Below are the code and all the weights of a small trained network. Each question names an input and a class and asks about switching units off, where a switched-off unit gives its printed mean instead of its output.

import numpy as np


def w(rows, s, z=0):
    codes = np.array(rows[::2]) - 128.0
    scale = np.full(codes.shape[1], s)
    scale[-1] = z or s
    return codes * scale


def f(y):
    return np.maximum(y, 0)


def log_softmax(a):
    a = a - a.max(-1, keepdims=True)
    return a - np.log(np.exp(a).sum(-1, keepdims=True))


def net(x, mask):
    res = np.array(x, float).reshape(1, 4) / 4 @ E
    y = f(res @ A[0][:, :-1].T + A[0][:, -1])
    res = res + np.where(mask, y, B[0][:, -1]) @ B[0][:, :-1]
    return log_softmax(res[-1] @ U[:, :-1].T + U[:, -1])


A, B = {}, {}
E = w([
[63,39,137],'x0',
[90,162,69],'x1',
[254,193,207],'x2',
[87,155,168],'x3',
],0.0095)
A[0] = w([
[142,74,157,80],'n1',
[39,155,94,244],'n2',
[99,140,149,29],'n3',
[107,95,125,103],'n4',
[193,191,147,242],'n5',
[93,100,125,31],'n6',
[59,30,176,13],'n7',
[95,152,122,228],'n8',
[239,139,158,210],'n9',
[95,205,85,72],'n10',
[138,133,179,238],'n11',
[69,142,152,247],'n12',
[82,131,101,247],'n13',
[177,122,152,3],'n14',
[89,236,21,135],'n15',
[165,110,142,35],'n16',
[190,176,128,65],'n17',
[70,167,89,61],'n18',
[184,191,84,243],'n19',
[52,88,136,153],'n20',
[157,97,179,75],'n21',
[204,235,168,42],'n22',
[95,61,121,37],'n23',
[115,141,6,254],'n24',
[166,178,127,57],'n25',
[81,6,119,21],'n26',
[42,207,189,246],'n27',
[113,78,98,202],'n28',
[102,140,199,197],'n29',
[128,145,152,253],'n30',
[63,135,128,147],'n31',
[124,52,221,122],'n32',
[206,74,112,141],'n33',
[112,146,122,244],'n34',
[182,125,157,230],'n35',
],0.012,0.0035)
B[0] = w([
[147,251,147,152],'n1',
[181,33,108,244],'n2',
[111,137,83,132],'n3',
[45,107,151,162],'n4',
[60,65,173,245],'n5',
[86,101,83,160],'n6',
[64,167,56,212],'n7',
[191,122,133,179],'n8',
[137,104,219,253],'n9',
[133,188,102,177],'n10',
[186,84,211,186],'n11',
[151,110,129,194],'n12',
[192,51,117,209],'n13',
[111,222,212,159],'n14',
[202,172,20,231],'n15',
[126,178,189,145],'n16',
[39,116,170,197],'n17',
[187,135,62,181],'n18',
[40,54,137,226],'n19',
[89,102,108,219],'n20',
[175,156,162,161],'n21',
[2,111,197,255],'n22',
[72,110,119,183],'n23',
[235,94,144,242],'n24',
[9,183,124,178],'n25',
[62,150,96,225],'n26',
[161,97,115,207],'n27',
[94,68,146,197],'n28',
[146,99,169,174],'n29',
[131,95,149,177],'n30',
[153,127,112,190],'n31',
[138,211,137,188],'n32',
[145,135,220,171],'n33',
[176,58,93,174],'n34',
[146,94,246,203],'n35',
],0.006,0.01)
U = w([
[188,10,165,251],'0',
[109,187,195,5],'1',
[2,162,47,155],'2',
[216,156,202,96],'3',
[182,135,41,170],'4',
[81,153,161,222],'5',
[107,61,68,5],'6',
],0.009,0.0036)

Each question gives the input, the list of numbers given to net, and the class t.
The units are the neurons (one row each of A and B). Each row of codes is followed by its name. A weight is (code - 128) times the scale printed after its matrix; where a second scale follows, it is the last column's (A, B and U).
mask holds one flag per neuron, in row order. A switched-off neuron (its flag False) gives its mean, the last column of its row in B, instead of its output. The means were averaged over made-up inputs and are rounded, as every weight is.
A unit's drop is (log p(t) with every unit on - log p(t) with that unit switched off) / (log p(t) with every unit on - log p(t) with every unit switched off).
The circuit of an input: a set's keep is (log p(t) with only the set's units on - log p(t) with every unit switched off) / (log p(t) with every unit on - log p(t) with every unit switched off). Starting from the 12 units with the biggest drops (on a tie, the unit counted first), units are removed one at a time, each time the one whose removal leaves the highest keep (on an exact tie, the one counted first), for as long as the keep stays at least 0.8.
circuit, biggest first: the units of the circuit, biggest drop first
most important unit: the unit with the biggest drop
top k neurons: the k neurons with the biggest drops, biggest first
drop of u: that unit's drop, to one decimal
input [7,5,-7,-1], class 6: most important unit : n2
input [4,2,-5,3], class 6: top 2 neurons : n2, n13
input [6,-6,1,2], class 3: circuit, biggest first : n32, n1
input [7,6,-1,3], class 6: top 2 neurons : n2, n7
input [-5,1,-2,-6], class 4: circuit, biggest first : n15, n22
input [-1,3,4,-6], class 5: top 2 neurons : n2, n13
input [7,-5,2,3], class 3: circuit, biggest first : n32, n1
input [4,-3,0,7], class 2: top 3 neurons : n24, n7, n9
input [5,3,0,0], class 6: top 2 neurons : n9, n35
input [-1,-1,5,6], class 1: top 2 neurons : n2, n22
input [4,1,-7,2], class 6: top 3 neurons : n2, n13, n24
input [8,0,-2,8], class 2: top 3 neurons : n7, n26, n24
input [4,-2,-1,8], class 2: top 2 neurons : n7, n24
input [1,-3,-6,-7], class 2: circuit, biggest first : n26
input [-6,8,0,-7], class 4: top 3 neurons : n15, n24, n10
input [-1,5,-7,-4], class 4: drop of n15 : 0.2
input [-7,3,8,8], class 5: drop of n25 : 0.1
input [3,-8,-3,-5], class 2: drop of n7 : 0.1
